Each row is followed by its class.
[ -88    0 -247  -87  409  -34  150  112 -150 -222  320 -203  170    2
  499 -100  301 -101 -291  -62   76 -573 -468  415   54  -86   23  -68
   88  114   16 -227   35   42  189  -52   61] | Z290
[-134   42   73  240  111 -250 -480 -195 -169  -97   99 -301  228   32
   54  281 -126   11 -219 -159 -110 -129 -234  -86   94  123  -64  123
   21 -186  357 -114 -253  -37 -254   27  -62] | Z797
[ 213   99 -231 -155  284  -99    1   91 -105 -154  398 -219   51  -30
  555  -21  455  -94  219 -252   74 -457  223   58   59 -102 -116   88
   70   51 -216 -271   90  163  127 -101 -478] | Z884
[  36 -443  -79  -62 -104 -397 -206 -405  189  524   86  163  101  339
   71  289 -341  371  454  -45  265  160   62 -127 -306  160 -144  359
   56   21 -174   94 -486  -59 -242   77 -139] | Z693
[-181 -588  128  275  -25 -496  195 -313   77  -67 -121 -542 -208  -37
 -158  251  250 -203  581  -21  -81  -42 -188 -280   45   18  -37   88
  -94 -351  364 -182   18 -264  628 -110   65] | Z884
[-126 -193  427   40  189 -190  164 -152 -283  -32   62   20  211  274
  232  162 -162  336  176 -126 -180 -294 -155  212  380 -227 -165  152
  217 -291   67 -154  -61  -84  338  336   25] | Z413
[ 255 -418  139    5 -368  441  339  180  101  -31  316   -2  202   80
  -13  107 -301  104   94  -34  -79 -129 -434  457   85 -241 -143 -326
  182  -79  457  213 -242 -144   58 -303  -51] | Z262
[ -62 -489  -87  175  -51 -334  226  116 -184  -80  112 -334   49   15
  216   43  194   79  273   58 -190  -55  123 -182   24 -183   39  187
  351 -344  592 -256  284 -223  167   15   89] | Z262
[ -89 -478   63   60   87  -94  368 -151   37   36  153   53  131  125
    2  123 -126 -120  275  -48   -2 -232   55  194  -10  243 -209 -350
   35 -222  101  119  -72 -269   65 -101 -145] | Z884
[-410   46  -63  117  142 -365  -87 -196  -72 -188 -104 -255   42   85
 -352  209  -43  192 -140   93  -65   62   35 -256 -105  -49   47   20
  -96 -190   77   16 -377   84 -271  163  -95] | Z262
[  85 -679  238  427  140 -404  158 -122 -198  -20  339   92  239  136
  263   18   24 -191  -16  113   15 -536 -389  320  -45  -11 -183 -517
  -15  128  288  -27 -166 -388  -32 -141  -30] | Z649
[ 101 -135 -296 -173 -240   86 -266 -195  410   51  207 -107   31 -120
 -101  -62   16  -43  514 -162  340  -51  219  111 -346  288   76  212
 -394 -230 -184  227 -328   24 -233 -407  166] | Z805
[-112  403   13   45  369 -156 -239  -88  -35 -184   38   97  369  103
 -183  294 -327  -70 -411  284   10  130  258 -295 -449  159  122  112
  437  -68  378 -455 -245 -306 -298  352 -427] | Z290
[-127 -469 -386  -35  164 -438  176 -141  -22   73  320 -113 -204 -237
  105 -122  199   46  782 -252 -153 -268  524   85 -214  -55  -31  165
 -175 -139   52  -36   11 -183  203   40 -357] | Z644
[ 147 -278 -134  198  130   46  686   -8 -407  387   63  -26    9  513
   60  200 -309 -472  -47  258   72  -30  -99 -547  126  298 -193 -245
  161  165  242 -214   70 -401  281 -292 -176] | Z868
[  54  136 -222 -142 -146 -102  172 -143  261  410   12   29   69  -52
   -5  -37 -474  202  194  101  123 -184 -508 -150  -16  140 -191  195
   -4  163 -199  223   25  320  -61   -1   64] | Z413
[ 266  -41  455  375  168  -91  -74 -121  266 -129   -2  -78 -130  211
  246   42  460  155   32  -70  137   96 -445  432  212 -212  -40   28
   37  -69   33  -38  -23  199  101  -16   90] | Z967
[-122 -366 -401 -175   13 -302  270    2  139  163  208 -296 -209 -380
  119 -227  173 -264  727  -27  134  -34  168 -265  -86  126 -123   27
  -12  178  -65  102  353  -68  170  -36 -142] | Z868
[ 233  457 -315  -33   47  226  115  136 -188 -111 -170  109 -370  130
 -149 -117  229 -140 -306   -8   24  434  146 -166 -124   78  296   85
  -93  371 -329 -171  -58  213 -293   11 -107] | Z868
[-461 -174  222  203 -102 -328 -100 -173 -112 -335 -224  302 -198 -212
  -12  634  -72    1 -210   46  -55  -74  -87 -266  134 -320  -54 -148
  -85   67 -108  -69 -233 -136    7  110 -344] | Z805
[  84 -111   90  -40 -188  204  -29   22  231  -19 -129  276  -88 -112
 -114  169 -150  -33   26  177  109  147 -118  -65 -102 -123 -322 -234
   -4  196 -382  381  -51  147    8  -83 -166] | Z262
[-159 -150  -46 -247  -95   50   75   35 -186   49  -86  261  -43 -194
  426  369 -133 -238 -320   26  323 -450 -394 -246   63  124  115 -297
  225  220  -24  -93 -120 -156  141  -18 -220] | Z797
[  74  346 -365  138 -107 -125 -155  -96 -339  -48  -22 -307  -40  299
 -162 -280  121  149  -27  275  -49  247 -447  -21 -162 -130   26  114
  -80  253 -150 -118 -108  171 -292   83  -39] | Z805
[ -38 -219 -386 -284  169 -245  -67 -188    6  287  -97  187 -200 -144
   16 -152 -288 -156  635  -97  -85  -94  319 -309 -184  412 -323  276
  -56   54 -368  122  176  -86   81  191    2] | Z805
[   1  149 -172 -287  333 -426  186 -175  308  259   59   -1 -130 -112
  145 -366  412   28  374 -116   22 -489 -121  181  -67   65   91 -136
 -192   99 -135 -102  237  -10  230 -179 -125] | Z413
[ 134   23    1 -234  442   81  186  106 -172 -116   -3 -135   39  255
   47 -153  296  229   76   37  213 -111  266  394 -146 -137   99 -246
  -43 -113  117  -55   46 -140  -43 -127   17] | Z649
[ 536  -64 -303   23  151  406   58 -111  -79 -167  146 -317   33  182
    1 -267  -21  -24  343   19 -182 -281 -247  -70  176   16 -130 -153
 -309   -7 -470  271    1  220  -36 -203 -197] | Z251
[-119   -8 -355 -189  518  -72  195 -302 -449 -146  229 -452  272  322
   34 -208   28  -76  108 -134  -98 -450  -11  131  -32  225    1  -93
 -293  -92   13 -157 -226 -109  -61  -21 -195] | Z693
[ -50   56  -51   22  307 -132    1 -417  339   59  109 -252  368  163
  328  396  131   77 -310 -127 -146 -129  154  -68   24  103 -232  246
  398 -289 -124 -138   63  236  -36  -24   56] | Z251
[ 200 -149 -257 -160   68   74  263  211   -2  -47  189 -169  -54 -284
  259    1   45   65   20    0   43 -136  -22  207 -256 -101  -28  186
  104   35  -99   74 -287   13  192   -3 -250] | Z805
[ -53 -124   88  399 -119 -172  -11  -41 -297 -272  177  -19   84  227
   36  190   17   -6 -377  -92 -338  330 -119 -225  162 -290   99  191
  226   43  -78 -233 -447  -73 -176  123 -185] | Z487
[ 377 -110   67   26  -17   41  141   36  304  130  372  111   57 -157
  575   92  148  112  223 -453 -111 -339  -51  451  175   14  -67  109
  281  -26   58 -113   68  129   92  -38  -51] | Z644
[ -65 -116  -97  172   48 -110   59   11   89  -44  -32   63   90  106
  169  211    6 -114 -469   22  -26   78 -155 -305  -39 -144 -120  105
  -74  237 -176  -47 -127  130    2  -72   86] | Z251
[ -60 -558  200  172  335 -297  356   61  712 -163  120 -319  345   71
   89  285  401   66   66  -35 -110  -32  201  294 -191   92   24   62
  618 -488  892 -153  148 -149   94  211   53] | Z487
[-100 -191  138  224  254 -480 -322 -349   56  -49  -93 -197  289  486
   88  272   56   63 -321    4   16   23  -76 -196  -96   81  -94  -94
  144 -189  -33 -209 -258    4 -180   58  -60] | Z262
[-201 -341  151  216  374 -139  237 -209  107  108  -52   39  -85 -228
 -303   52   58 -253  -73  -38  -40  -75  329  366 -452  137 -279 -100
    8 -102  242  148  183   -5  368    1  286] | Z262
[-363 -225 -146  -43  316 -481    5  -38  194 -166    8 -214  198  168
 -220  144 -190  295 -185   36 -328  -41 -124   71  -39  -78 -115  -97
   18 -188   42   37 -380 -128 -233  150 -218] | Z805
[  97 -108 -243 -304 -182 -163  424  278  199   86  199  284  -10  182
  316 -226  133  244  381  -70 -100 -349  242  235  182  -79  -66   76
 -111   90 -197 -115  194   75  -83  -92  108] | Z487
[ 202 -128 -160   83   54  -17   98  224  149   32  -19   67 -103 -110
  280  272 -547   34  216   21  353  -20 -303 -400  -65  201 -111   33
   90   66 -281    6 -133  -41  150   23   -6] | Z487
[  12 -252 -321  -21  133 -159  202 -197  267 -101  289 -465  179    3
   53  -61  326  -98  439    8 -239 -269 -207  139  -75  163   69  -73
 -103 -103  188   -8  -27 -172   65 -123 -295] | Z967
[ 232  429   49    8  203  239 -254   73 -389   66 -210  192 -208   92
  299  -33   81  -33 -389  -90   56  -42  174   12  -26  -34    1 -246
 -175   36  206  -90 -101 -252  121 -161 -222] | Z487
[  68  108  -91   28 -135 -166 -135 -127   -2  302  163  -79  116   28
 -275 -323 -254   37  -81  -92  138  -20 -204   83 -374  255  170  -41
  105  -48  236   24 -377   90 -213   43   56] | Z868
[ 173  117  314  172 -329   34 -328  224 -142 -351  100   61   42  193
  316  338    9  282 -307  -37   48   84 -606  357  192 -391  116 -106
  232   49  206 -376 -359  -81 -126   -5 -173] | Z262
[ 101 -252 -176 -233  -94  -48  182  296  -32 -443   88 -306 -264 -302
  279  -26  273 -117  248  -58    1 -320 -561   -7  139 -316  313 -136
 -101  -35  285 -253 -139 -323  391 -306 -347] | Z967
[-291 -337  -15 -139  511  -97  272  -52  197 -314  112 -133   63  -70
  384  304  611  -21  269  -34  -18 -325  346  113  189 -187 -104 -166
  202 -144  261  -48  350 -212  108   34 -116] | Z290
[  80 -395  221  132  167  -96  193 -318   27   96  -62  -88  254  215
  -72  330 -163  -65  -25  -30   20   74  -49 -258 -194   24  -19  -31
  318 -156  428 -106 -179 -277  101  -88  102] | Z868
[-208 -391  206  133  287 -343  137 -471 -195  -39  -73 -404  292   90
 -137   40 -130  -91  -41   55  -64 -433 -465 -130   32  -61 -247 -199
  -85 -249  463  118 -275 -132  153  -66   63] | Z644
[ 298 -164   45   16   65  132  117 -227  291  165  -61 -303  123  177
 -167   56    9   -9  470  -88   50  -43  191  -97  -88  336  -86 -127
  199 -187   75   51  144  136   92  142  245] | Z644
[ 160  196    3 -275  156  170 -179  236 -144  -94   59 -124   24  129
   64  -19  -28   82 -208  108  371 -227 -509  199   76  -79  107 -312
   81  101 -160  -54 -246  -61  -29 -224 -116] | Z487
[ 448 -135  -53 -172   35 -236  240  -26 -261  338   48  114 -208  120
  406   15   -4  306  266 -140  -98 -437 -344  333  238  -37 -115 -158
   81  508 -415 -154  115  118  -15   62 -122] | Z884
[-126 -196    4  125  -45 -272  -65 -228 -115  155  -75  201  152  107
  219  187 -410 -156 -206  219  141 -206 -630 -296   77  125   59   89
  110  125 -127 -222  168 -150   80  -24   43] | Z413
[-139  343 -237 -174   25  -28 -133  186 -456   80 -107  336 -140    9
  -21   19 -299  173 -137   57  155  254  151 -175 -201  -51 -341   -9
  134  143 -262  125 -130  -23 -292  -20  122] | Z290
[ -74 -435 -367  -10  -95 -220  -66  125  -58    9  -54 -231 -178 -276
  -13   71 -167   11  404   16 -132  103  189 -320 -163   68  233  344
  -55  -73  -99 -128  231 -205  341  143   14] | Z290
[ -91  272 -236   38 -431 -105   95   55  257   12   91  288  -96  -27
  -89   74  320 -203 -566   63 -333   90  121 -365  -42  -39  142  -11
  255   38  -67  -88 -256  192 -284 -190 -368] | Z262
[  58   59  206  -67  317  -23   -9 -302   -1 -126 -287 -367  211  468
  -97  109  -55  257 -305  -59 -281  290 -123 -110  265 -174   -3  295
 -118 -313  -21  -73 -351  -24  -40  -63  110] | Z644
[   5  128  203  360   48 -381  -17   13 -225  -72   44   19  129  430
  170  322   80  325 -206  -88  -61  296  -75   77 -167  -94  185  195
  446 -225  401 -517 -376 -172   -3  349 -379] | Z413
[ 264  -89 -211  109  -54  -83   46 -119  174  274  375 -331 -126  139
   51 -145 -197  197  302 -290 -201 -148  -24  263  115  323  -35    5
  129 -420  -24   86 -486   52  -26   30 -306] | Z805
[  66 -138   -4  233   36 -186 -234   42  521 -154   12 -246   63 -237
   41  -52  185  292  281 -233 -183 -171 -181   88  -60   71  148  175
  229 -422  347   85  138  319   31  388  145] | Z884
[ -18  177    0  207 -457  135 -226  367 -203 -202  186  250   66  374
   82  230 -187  199 -642  -14   -3   93 -492  245  109 -250 -215 -182
   37    3 -166   24 -684   95 -228 -178  139] | Z413
[ 363  549 -167 -274  201   60 -157 -133   21  225 -117  292 -196   19
  174  -67  176  295  -13 -144   20 -120  454 -124  -98  -33   63  -52
   69  171 -226  -69   71  169 -396  -76   74] | Z868
[ -17  -42  100 -138  -22 -159  409  258 -330 -158   45  105  159  212
  275  213 -237   66  -92   85   93  -71 -361 -145  283 -160 -209  -83
  222  380 -354 -221  -67   82  -77  167 -265] | Z797
[-124 -461 -120  229 -232 -249  468  206 -104   59  194  -52  -81 -369
  -47  -16 -300 -518   27  233  166   24 -172  -10 -279  301  -48 -140
  199  178  241 -129  181 -277  246   -4  -53] | Z290
[ 100 -612  230  144 -125   81  233 -305  289   87   50  -35  460  334
  332  495 -258  132 -139   21  297  326 -501  235  -83  169 -296  173
  383 -164   85  260 -386  -25 -275  -97  229] | Z251
[ -49  -16  -50 -233   82   39  224  -15 -485  -11  121   21  248  419
  161 -186  -97  122  128   23   35 -165  -73  134  142  -84 -155   49
  -77  -58  119  -64 -248 -190 -124  -22   56] | Z644
[ -55 -308   59  -16  -62   93  318  -55  -58 -100  -92  135   40  124
  -89   45  -85  -21  185  137  137 -144  149  285 -130  197  -84 -209
 -122 -201  312  174  -65 -177  -80   26  -40] | Z487
[ 278 -352   72  161 -391  -26  361 -118   41  -28  179  402  -91  177
  115  101  192   33  283  144  355  120 -229  396 -404 -157  138  -60
  -84   90  162 -112 -435 -318 -119 -392 -170] | Z251
[  11 -363   20  281 -319 -197  431 -351 -289  -49   45 -187  250  380
  227  297   40  111  -83  176   61  -20 -568  136   57 -245 -366  -68
   81  170 -121  -27  -17  164 -170 -269  298] | Z884
[-206 -306  -54   68   27  -64  234 -305  416  -23  -37    6  -51 -164
  -22  555    6 -218   34   -8 -218 -210  361 -539   17   -7  117 -135
   45 -181   47 -100    6 -251  365  -82 -232] | Z413
[-457   85   65  102  154 -476  -13  -32  553  -24  -40  130   38  195
 -354  194   -5  250   42   59  -57  148  143  -94 -311   94 -122 -138
  265 -320  899  -21 -542 -165 -341  408 -126] | Z262
[-316  142 -326   18  -72 -478  -18 -361  100    3  -10 -210 -107 -262
 -191   10 -200 -280    6  -10 -241  -96  -94 -574   37  180  -99  178
 -122   14 -299 -126   39  156  -31  -46 -142] | Z884
[-110  294 -485   12   78  -41 -244   46  112 -267  -36 -476   82  -37
   40 -218 -152  309 -305 -160 -349  145 -639 -181   96  -30  -64  296
 -109 -134  -81  292 -438  432 -303  255   69] | Z868
[  11 -685  242  489   -9 -489   93 -579  432  256  -20 -168  283   17
   32  194  182  172  198 -197 -445 -108 -163   42 -218  -44  -53  242
  196 -199  646   38   35   30  209  262  217] | Z251
[  59  217  -16  204   60  -24 -130 -126 -369 -100 -210  200 -129 -225
  405  189 -290  -50 -308  127   42  -19 -665 -379  229  -63  -94   14
    5  305 -616  -23  171   84  -57  -92   69] | Z262
[  18  328   72  135 -105   91 -110  102  -92 -221   48 -326   50  426
 -110  384  311    5 -671  258 -247  -25 -300   -9  502 -159    9 -296
   20  204   59 -145 -298   97 -380  -52 -262] | Z413
[  74  -91  261  298  -32 -233    3 -105 -288  -42  305 -332  360  397
  -10   53   54  -15 -141  100 -318  188 -408 -148  304 -316  -21  -46
  248  159  229 -274 -235 -239 -103  -17 -310] | Z868
[-109  353   17  -92   90 -139 -235 -178  174  -50 -251 -116  266  373
  -90  120 -124  418 -351  162 -177  202  -63 -297   34 -258  134  122
 -143  -96   17 -145 -230   19 -189  114 -246] | Z251
[ -89 -337 -106  181   16 -301  122 -208  552  279   39 -220  303  -99
  -19  117   99 -229 -149 -120 -112  -74 -209 -216 -367  284  140  -32
  333 -212  507  -68    7  -91  265  -79   41] | Z644
[ 330  -65 -385  200  -24   63  286  307 -109 -222  235 -379 -238  -74
  -58 -347   87 -108  403   49   25  -37  -49  267 -239  186  176   14
 -117  -30  300 -139  -43    0   20  148 -282] | Z805
[  54 -236 -149  -97  118 -303  417  -71  224  184  282 -110  369  545
  274  -89  430   85 -188 -158   54 -197  166  295 -144  133  -39  -46
  178 -138  248  -85 -254   86 -314 -184   -5] | Z413
[-102 -148  147  194  -68 -297   -1   61 -449  133  -28 -120 -276    5
   57  105    7 -275 -247   74 -123 -189 -144 -399  413   18   89 -411
 -102  326   30 -221 -147 -303  117   43 -129] | Z797
[ 206  444  434  555   56  176 -505 -183 -338 -206  -82   26   89  292
 -198  342  -68   77 -557  -42   71   83   24  206 -125    4  102 -152
  -37 -196  199 -245 -432   66 -148  107  -42] | Z644
[-130   14  133 -111   21  -66  287   99  250   58  -23 -158  250  -55
   -8  -13 -188   -8  -60  -14    2   86  -48  -93  -13  184  127  133
  327 -159  475 -200  128  -49  126  264   43] | Z693
[-388 -348  -19  181  380 -232   21 -448  388 -151 -333 -155  145   68
 -227  459  404 -362 -476  129 -295 -341 -180 -525   16  154  264  -81
 -126  -35   45    3   10   80  198   90 -158] | Z797
[ 466 -184  140 -189   93   93  286 -168 -267  -37   16  181 -103  276
  306  130  -24  -11  559   91  139 -373  -89  220  207   21 -274 -276
  -89  120 -230 -170   72 -318   30 -298  -72] | Z884
[ 153 -164  158 -137  198   48   91 -276  225  253  -47  -45  200 -104
  351  -83  365   86  172  -70 -199 -329 -293  122   89 -143  -90  227
  430 -124  212   27  553  108  460  -14  255] | Z693
[ 157 -129  129  113  254 -111  157  -91  144 -183 -113  -46  275  159
   15   99  280   94 -279  111 -242  -77 -114   47 -163 -266   80  -17
  178 -117  196 -141   43  -77   45 -120  -67] | Z805
[  -8   76 -641 -387 -225   -1  -86  179  299  217  376 -163  -59 -456
  198 -427  230  -86  364  -25  -68  -42  254   46  -55  260  115  366
  320   33 -346   68  508  211 -150   11  129] | Z290
